cols: H T Y Q W D Z A U S
q974: [129 128 155 118 145 145 107 107 113  93]
q513: [ 65 155 128  96  83 150 154 142 148  92]
q707: [ 92 148 142  83 155  96 150 154 128  66]
q948: [128 128 128 128 129 128 127 128 128 129]
q821: [111  67  88 136 161 150 147  73 146 177]
q923: [127 128 128 128 128 128 128 129 128 128]
rev: [88 67]	q821
find: [129 128 155 118 145 145 107 107 113  93]	q974
perm: [148  92  65 155 128  96  83 150 154 142]	q513
perm: [128 128 129 128 128 128 128 128 128 127]	q923

cols: C X P J R F N
q157: [162 111 100 115 145 183  61]
q220: [167 109  89  88 167  96 217]
q696: [116  91 120  72  96 163  66]
rev: [100 111]	q157
col: [ 89 120]	P
col: [145 167]	R
step +1: [ 88 167]	[ 89 168]

cols: Kuz Gop namot bipi Sesap zik pogi tusu Nogup mel
q214: [117 178 168 156  84  71 162 143  98  88]
q903: [156 169 121 128 100 124 110 134 119 158]
q896: [159  88  66  91 182 211  53 114 162 206]
q10: [153  83  74  90 162 203  74 122 173 184]
q755: [157 106 121 125 106 127 121 108 141 135]
q640: [130 155 148 144  89  91 151 133 114 106]
q827: [ 89 145 165 148 129  97 166 142 111  81]
q265: [ 99 183 186 175  64  35 207 173 100  57]
q480: [102 142 128 132 177 136 124 149 119 138]
q962: [114 136 132 125 158 150 118 128 136 126]
q583: [126 148 107 113 149 163  98 133 117 163]
col: [ 88 158 206 184 135]	mel
step +1: [149 163  98 133]	[150 164  99 134]

cols: Ser marap fabu bekit ros vureb regor vozo
q46: [172 128 128  97 126 137 127 162]
q236: [115 116 112 126 146 165 152 113]
q791: [179 124 127  91 131 138 125 168]
q961: [ 83 140 117  93 178 204 166 103]
q42: [136  98 110 150 122 137 144 120]
q298: [111 118 112 121 150 170 155 111]
q922: [131 139 132 120 106 142 139 133]
q116: [101 151 133 138  91 144 147 112]
step +1: [125]	[126]
step -1: [122 137 144]	[121 136 143]

cols: Sife Pak safiz tunud liva Vos kep mari
q461: [112 121 161  82 133 154 106 171]
q495: [116 181 171  79 185 145 163 105]
q14: [ 82 171 154 161 133 106 112 120]
q838: [ 82 171 154 161 191  86  90 147]
q993: [113 174 169  89 158 131 143  94]
step +1: [161  82 133]	[162  83 134]
col: [105 120 147]	mari
perm: [ 82 106 112 120 133 154 161 171]	q14

cols: K B M G V E L
q465: [210 120 107 155 102 125 103]
q363: [210 120 107 155 170 120 168]
q820: [210 120 107 143 108 149 117]
col: [168 117]	L

cols: gan moze bem dese Kib Foni
q246: [168 156  88 169 109 104]
q299: [108 106  82 155  56 154]
q695: [116 106 161  93 116 148]
q466: [143 133 191  81 162 131]
q373: [ 66  66 109 108  64 172]
q113: [ 59 118  86 118 156  58]
q677: [ 52  69  96  97  74 145]
q107: [151 144  98 157 111 118]
q831: [ 59  85 118 118  58 156]
q79: [ 62  85 135 103  67 161]
col: [ 81 108 118  97]	dese
col: [ 81 108]	dese
rev: [145  74]	q677
perm: [118 118  58 156  59  85]	q831
perm: [156  58 118 118  85  59]	q831
step +1: [ 66  66 109]	[ 67  67 110]
col: [168 108 116 143  66  59  52 151]	gan

cols: bukil felug Desu vivod Dazak Zut Kuni doser Nor todes
q226: [ 78 168 102 112  86 153 166 137 118 117]
q917: [117 153 118  86 167 112 119 183 204 140]
q108: [153 112 167 118  86 117  78 166 102 137]
perm: [ 86 153 118  78 102 137 166 112 167 117]	q108
rev: [112 167  86 118 153 117]	q917
col: [117 140]	todes
step +1: [167 118  86]	[168 119  87]
perm: [ 78  86 102 112 117 118 137 153 166 167]	q108
perm: [204 167 112 118  86 119 117 183 153 140]	q917

cols: kapom rasaz Fur rapa vafin Lonof
q931: [170  69 140 136 148 142]
q425: [ 85  99 126 133 121 115]
q155: [195  82  92  94  93  86]
q869: [130  78 132 146 139 142]
q66: [159 162 136 131 146 148]
q510: [198 116 168 170 164 165]
q311: [176 134  90  96  91  90]
q496: [100 148  78  73  79  76]
q637: [ 63 117  98  96 101 101]
q444: [105 179  86  86  91  81]
q622: [145 159 136 131 162 148]
perm: [148 146 131 136 162 159]	q66
col: [ 93 139]	vafin

cols: mefal Meb popip big votub vubo
q951: [204 125  87  88 153 163]
q464: [ 88 163 153 126  87 204]
q889: [ 92  93 112 143 181  65]
q355: [115 142 104 162 209  79]
q334: [163 204 153  87  88 127]
q131: [209 162 142 115 104 183]
q390: [197 172 148  94  33 205]
step -1: [126  87]	[125  86]
perm: [126  87 204  88 163 153]	q464
perm: [ 87  88 126 153 163 204]	q464
rev: [104 115 142 162 209]	q131

cols: dovaz dav nenam ler Latib vul Lodom Beri zan Situf
q662: [ 69  96 102  56 171  78 116 129 132 113]
q688: [ 69  96 102 144 171  78 144 166 143 152]
q428: [ 69  96 102  56 171 114 136  59 209 135]
q132: [ 69  96 102  56 171  78 144 166 143 152]
step +1: [171  78]	[172  79]
col: [166  59]	Beri
step -1: [144]	[143]

cols: der kor gav Sika laf
q880: [178  94 132 136 110]
q419: [167  94 170 136 100]
q627: [126  98 132 100 115]
q998: [100  92  73 138 182]
q798: [126  94 132 113 115]
q286: [127 125 167 115  94]
q807: [126  94 167 127 115]
q167: [193  94 132 136 115]
q143: [120  94  74 136 115]
q928: [101  94 132 136 115]
q839: [126  94 116 136 145]
rev: [132  98 126]	q627
col: [ 92  94 125  94]	kor
step -1: [132]	[131]
perm: [115 127 167  94 126]	q807
perm: [ 94 116 126 136 145]	q839

cols: Sot Popa gem bipit fove rizog
q55: [181 190 203 211 207 204]
q53: [209 209 205 197 192 192]
q877: [181 179 185 203 209 209]
q810: [198 196 193 196 192 184]
q879: [208 201 199 194 192 192]
q911: [179 196 209 201 213 210]
q434: [190 204 212 209 201 200]
q987: [204 209 213 201 196 194]
step -1: [201]	[200]
rev: [196 201 213 209]	q987

cols: riz Giv mumi voluv
q914: [156 142 125 132]
q825: [ 50 107 133 104]
q542: [177 150 141 154]
q944: [143 125 130 112]
q319: [156 125 142 133]
step -1: [156 125 142]	[155 124 141]
step -1: [142]	[141]
col: [130 142]	mumi
col: [141 130 142]	mumi
find: [156 142 125 132]	q914
perm: [125 132 142 156]	q914

cols: fal saf gok bonav Bipu
q777: [128 151 114  88  97]
q694: [135 124 113  72 130]
q84: [196 129 126 127 149]
q942: [121 113 116 135 172]
q865: [139 113 124 128 150]
q500: [166 108 206 124  60]
q736: [ 99 108 152 105 179]
q901: [125 145  42 131 193]
q389: [128 120 159  86  96]
q417: [135 122 120  67 123]
col: [172 150  60 179 193]	Bipu
step -1: [113]	[112]
find: [135 124 113  72 130]	q694
col: [ 88  72 127 135 128]	bonav
step -1: [116 135]	[115 134]

cols: Guso sivun Rumad Noni
q593: [205 118 214 177]
q27: [120 196 105 198]
q368: [109  78 117 105]
q369: [168  87 180 146]
q120: [43 95 42 61]
q470: [ 89 148  81 105]
q594: [120 196 105 138]
q455: [42 95 42 61]
perm: [42 42 61 95]	q455
perm: [118 177 205 214]	q593
col: [78 87]	sivun
find: [42 95 42 61]	q455

cols: Beno Giz zipe vopa vudit Til ror famut Teke sive
q652: [139  89 127 100 140 125 115 147 112 125]
q812: [120 130 133 131 129 124 124 129 127 128]
q251: [ 72 164 122 138  60  71 131 134 155 160]
q857: [150 120 113 111 135 147 109 149 133 111]
q729: [126 126 129 129 128 128 127 126 127 128]
q792: [150  42 126  64 154 121 100 172  93 121]
q934: [126 130 124 132 179  82 174 145 128 132]
q776: [ 97 151 135  93 118 132 109 152 111 126]
q205: [127 131 127 129 136 121 125 131 119 127]
q256: [129 126 125 132 128 124 128 128 127 126]
q984: [183 109  90  85 145 174  82 179 141  86]
q327: [150 120 113 106 135 147 109 149 133 111]
find: [183 109  90  85 145 174  82 179 141  86]	q984
col: [ 89 130 164]	Giz

cols: Tazus sope deti tet Folu kis leno fav nolo
q743: [110  35  94 133 120 113  91 130 131]
q969: [142  59 147 146 151 133 133 146 112]
q44: [150 218 147 141 132 138 166 142 121]
q853: [142  59 147 146 151 133 133 146 154]
find: [142  59 147 146 151 133 133 146 112]	q969
col: [218  59]	sope
col: [35 59]	sope
col: [120 151]	Folu
step -1: [133]	[132]
col: [138 133]	kis
step +1: [130]	[131]

cols: Zas kek pok bup
q339: [ 97 114 118  32]
q591: [160 119  89 150]
q382: [174 146 120  67]
q196: [138 122 112 101]
q37: [184 215 106 148]
q183: [150 123 184 214]
q661: [108 163 152 145]
q578: [104 114 114 163]
q142: [ 63 112 148 127]
q86: [124 154 143 157]
q509: [128 125 160 162]
q350: [108 127 164  33]
col: [163 114 112]	kek
rev: [148 106]	q37
step +1: [114]	[115]
perm: [ 89 119 150 160]	q591
rev: [214 184]	q183

cols: zep vik nete Lek buni
q65: [ 39 164 172  48  53]
q833: [172  53  39 164  49]
q281: [106 167 121 126 178]
q704: [167 178 126 121 105]
q840: [218  55 130 166 179]
q932: [ 46 166 165  59  61]
q800: [207  65 129 163 173]
col: [ 53  49 178 105 179  61]	buni
col: [164 126 121 166  59 163]	Lek
step +1: [165  59]	[166  60]
perm: [ 48  53  39 164 172]	q65
rev: [ 49 164]	q833
perm: [105 121 126 178 167]	q704

cols: vutot pov sigi Vuto Ludav gadis gad faz vir Dus
q739: [146 153 149 162 108 109 126 146 160 117]
q590: [ 98 106 155  96 155 124 112 140 157 125]
q307: [145  91 171 109 137 178 166 106  84 133]
q882: [ 97 107 141  87 161 130 153 149 103 159]
q794: [184 101 170 151 144 167 162 110  97  92]
q550: [141 163 146 168  94 106 115 154 162 125]
q431: [153 153 152 159 101 104 131 145 153 121]
q828: [ 98 106 155  96 155 127 155 148 105 160]
q900: [145 133 167 178 137 171  91 106 109  84]
q172: [ 42 133  45  74 125  66 109 178 163 209]
perm: [133  84 106 166 178 137 109 171  91 145]	q307
rev: [159 103 149 153 130 161  87 141]	q882

cols: letiz suzin Gufur repuv gol zef
q309: [ 47 135 105  92 150 104]
q581: [104  47  92 135 150 106]
q955: [104 150  91 106  47 135]
step +1: [150]	[151]
step +1: [ 91 106  47]	[ 92 107  48]
perm: [106 104  47  92 135 150]	q581
perm: [ 47  92 104 106 135 150]	q581
step -1: [ 92 135 150]	[ 91 134 149]
rev: [106 150 135]	q581
perm: [ 47 135 104  92 105 150]	q309

cols: namu fet vagug pirif pufe Tope boro Kige rik muti
q660: [ 90 111  96 150 141 109 113 159 112 154]
q497: [ 94 128 105 107 148 103  84 151 143 160]
q936: [ 94  95 121 161 151 101  97 124 139 116]
q316: [155 112 163 142 143 118 105  47 169  77]
q284: [127 107 148 143 151 103 105  84 160  94]
q338: [164 149 149  93 102 154 150 108 132 118]
q918: [ 93 109  99 100 153 105 108 149 124 136]
q571: [166 149 158 101 104 147 152 112 135 114]
q881: [ 93 109  99 152 153 105 108 149 124 136]
q415: [ 86 109 102 163 157 107 107 145 123 138]
col: [160 116  77  94 118]	muti
step +1: [149]	[150]
rev: [105 118 143 142 163 112]	q316
perm: [116  94  95 121 161 151 101  97 124 139]	q936
perm: [ 94 160  84 105 103 151 143 148 107 127]	q284
find: [ 93 109  99 152 153 105 108 149 124 136]	q881

cols: mogo tida suf gom
q97: [ 99 203 127 204]
q883: [105  49 112  76]
q670: [140 143 169 148]
q424: [ 49 112  77 105]
rev: [169 143 140]	q670
perm: [ 76 105  49 112]	q883

cols: Sima Tuz nede diz vimo Kap
q629: [ 63  90 104 185 205 107]
q730: [150 212 209  85  40 158]
q43: [205 123 176 180  84 191]
q636: [ 86  72 101 187 201 114]
q268: [147 201 182  75  43 153]
col: [ 85 180 187  75]	diz
step +1: [205 123 176]	[206 124 177]
step -1: [63]	[62]
rev: [209 212]	q730
col: [185  85 180 187]	diz

cols: mibo vikud fizis ges Vufog sok kelik Miba lokib
q343: [204  34 126  63  78 126 152  58 162]
q681: [ 96 167 178 103 155 101  81 120 142]
q342: [121 168 193 122 175 117 101 170  30]
q158: [ 96 167 178 103 155 101  81 120 117]
q48: [125  43 162 163  60 122 120  82 148]
q249: [174 155  90  80 154  92 109 125 103]
q433: [182  34 126  63  78 126 152  58 162]
q598: [140 141 130 108 115  93 209 110 117]
rev: [117 120  81 101 155]	q158
col: [ 78 155]	Vufog
col: [120 170 120  82 125  58 110]	Miba
find: [ 96 167 178 103 155 101  81 120 142]	q681
step -1: [155]	[154]
col: [ 60 154]	Vufog
col: [167  43]	vikud

cols: faf piru Dodi sutun tar ragol Lik
q926: [127  99  46 120  54 147 148]
q359: [150 129  89 112 121 140 116]
q499: [150 129  89  46 120 123 148]
q264: [ 53 127  99  46 120  54 148]
col: [46 89 89]	Dodi
rev: [148  54 120  46  99 127]	q264
rev: [148 123 120  46]	q499
col: [148 116]	Lik

cols: gogi Ris rutuf ran bugep
q577: [168 134 161 135 144]
q863: [ 85 129 150 122 128]
q769: [ 53 136 126 131 123]
q182: [ 96 105 111 123  96]
q633: [118 137 213 105 138]
q483: [181 134 177 134 161]
q520: [ 90 129 157 113 139]
q861: [113 145 133 111  83]
q135: [129 128 149  32 122]
q164: [ 32 129 150 122 128]
q521: [142 138  67 105 138]
col: [ 90 113 129]	gogi
find: [142 138  67 105 138]	q521
step +1: [134]	[135]
perm: [122 128  32 129 150]	q164
col: [150 126 111 213 177 157 133 149]	rutuf
rev: [150 129  85]	q863
col: [168  85  53  96 118 181  90]	gogi

cols: gamez lev nare toma fupin Lere zos gapav zev
q271: [ 98 179 129  79 112 156 166 172  99]
q25: [212 118 113 152 148 178 108 104  67]
q976: [133 180  86 150 143 178 151 125 183]
q691: [ 86  99 108 102 163 129 148  75 115]
q860: [ 96 121 132 110 120  77  98 100 113]
q666: [127  71 105  98 200 131 150 157 130]
q988: [113 163 123 142 180 127 153 113 125]
q438: [ 79 122 145 171 101 137 192 126 147]
col: [113  86 108 132 105]	nare
step +1: [132 110]	[133 111]
rev: [157 150 131 200  98 105  71]	q666
step -1: [102]	[101]
col: [108 132 105 123]	nare

cols: susa Zel pibid ronu navig Bolo Nozo zalod vemu Lopu
q469: [198 188  54 151 195 118 109  87 207  87]
q517: [129 177 130 133 135 137  93 136  97  98]
q615: [ 97 129 177 129  98 133 137 135  93 136]
q760: [144 130 120 129 143 133 129 135 145 135]
q367: [152 179 111 147 150 120 119  94 154  94]
q612: [152 195 143 129 151 115 115  80 154  80]
step +1: [120 119  94]	[121 120  95]
rev: [ 94 119]	q367
find: [198 188  54 151 195 118 109  87 207  87]	q469
rev: [135 129 133 143 129 120 130]	q760
rev: [133 130]	q517
perm: [ 93 133 177 129 135 129 136 137  97  98]	q615

cols: mup zosu bodir Mase Mebu funop Kono Goguf
q105: [108 163 189 165 173 122 122 144]
q353: [154 127 118 118 118 101 122 136]
q832: [104 173 205 175 185 118 122 150]
q888: [101 131 140 140 140 154 104 111]
q790: [154 127 118 118 118 101 153 146]
q243: [108 163 189 165 173 116 135 141]
q21: [137 102  85 102  96 139 127 112]
rev: [141 135 116 173 165 189 163]	q243
step -1: [101 131 140]	[100 130 139]
step -1: [131 140 140]	[130 139 139]
step -1: [165 173]	[164 172]
col: [104 101 154 108]	mup
rev: [112 127 139]	q21

cols: duki Samu Bigur vamu kovom popi budes
q915: [112 179 168 131  90 126 103]
q365: [ 64 114 142 123 168 139 113]
q538: [ 95 158 154 148 108 155 118]
q493: [148  87  96 141 167  92 118]
q195: [154 157 133 123 114 130 135]
q235: [127 126 163 120  96  80 140]
q346: [ 94 168 138 156 102 197  93]
q569: [138 138 157 144  73 111  89]
q41: [195 158 144 116  88  83 143]
q546: [ 68 163 135  69 131 142 132]
q401: [151 112 145 114 138 114 150]
step -1: [127 126 163 120]	[126 125 162 119]
rev: [133 157]	q195
perm: [ 83 143 116 144 195  88 158]	q41
step +1: [163 135]	[164 136]
col: [131 123 148 141 123 120 156 144 116  69]	vamu
step +1: [144  73 111]	[145  74 112]

cols: lafiv temek Nup pidok fonab
q96: [ 92  98 110 147 111]
q122: [157 143  99 108 144]
q442: [157 143 166 101  99]
q349: [ 41 103 188  88  74]
col: [157  41]	lafiv
rev: [147 110  98  92]	q96
rev: [ 88 188 103  41]	q349

cols: biko soze Dedek disug fos gug momu dab vanu
q57: [ 92 133 155 128  49 109 183 127  85]
q617: [140 110 154 130 128  91 102  86 131]
q573: [128  49 128  92  85 155 133 109 183]
step -1: [109 183 127]	[108 182 126]
col: [ 85 131]	vanu
perm: [109  92  49 128 155 133 183 128  85]	q573
col: [110  49]	soze
rev: [131  86 102  91]	q617
rev: [102  91 128 130 154 110]	q617

cols: felig benu safut fugal guvod
q102: [136 126 130 124 147]
q163: [121 138 146 140 140]
q644: [106 129 144 107 148]
q576: [138 121 149 122 132]
q725: [114 156 130 124 131]
q318: [160 129 126 114 150]
q848: [136 126 128 108 122]
q551: [122 138 132 149 120]
step +1: [124]	[125]
find: [121 138 146 140 140]	q163
perm: [121 149 122 132 138]	q576

cols: nemeb Gelis muvol kob bab ruki giko Vunid
q610: [159  89 104  70 122 135 145 173]
q805: [159  89 104 114 157 146 136 173]
q6: [ 67 170 217 145  70 122 135 102]
rev: [173 145]	q610
col: [159  67]	nemeb
rev: [135 122  70 145]	q6
step +1: [70]	[71]
col: [89 89]	Gelis
step +1: [ 89 104]	[ 90 105]
step +1: [159  89]	[160  90]

cols: peveg tika zov vegit
q531: [183  89 185  57]
q462: [183  89 185  45]
q233: [122 138 134 131]
q775: [122 138  97 131]
perm: [131 122  97 138]	q775
rev: [ 45 185]	q462
col: [ 89 138 138]	tika
rev: [ 57 185  89]	q531

cols: lal fip Tibi Nefon
q209: [123 139 140 120]
q768: [131  55 147 168]
q875: [124 120 139 139]
q184: [139 139 120 123]
perm: [139 124 120 139]	q875
perm: [120 140 139 123]	q209
step -1: [139 139 120]	[138 138 119]
perm: [123 120 139 139]	q184
col: [120 168 139]	Nefon
perm: [168 147  55 131]	q768

cols: Kule Zigev Fopa giran
q150: [ 62 189  76 151]
q314: [195  36 176 120]
q649: [ 36 194 120 176]
col: [195  36]	Kule
col: [ 36 194]	Zigev
perm: [176 194 120  36]	q649
col: [189  36]	Zigev
step -1: [195  36 176]	[194  35 175]

cols: zegon tavi sipo zafo Kivod
q378: [ 91 107 122  95 127]
q47: [127  91 122  95 108]
q779: [130 119  61 115  85]
rev: [127  95 122]	q378
rev: [ 85 115]	q779
perm: [ 91  95 108 122 127]	q47

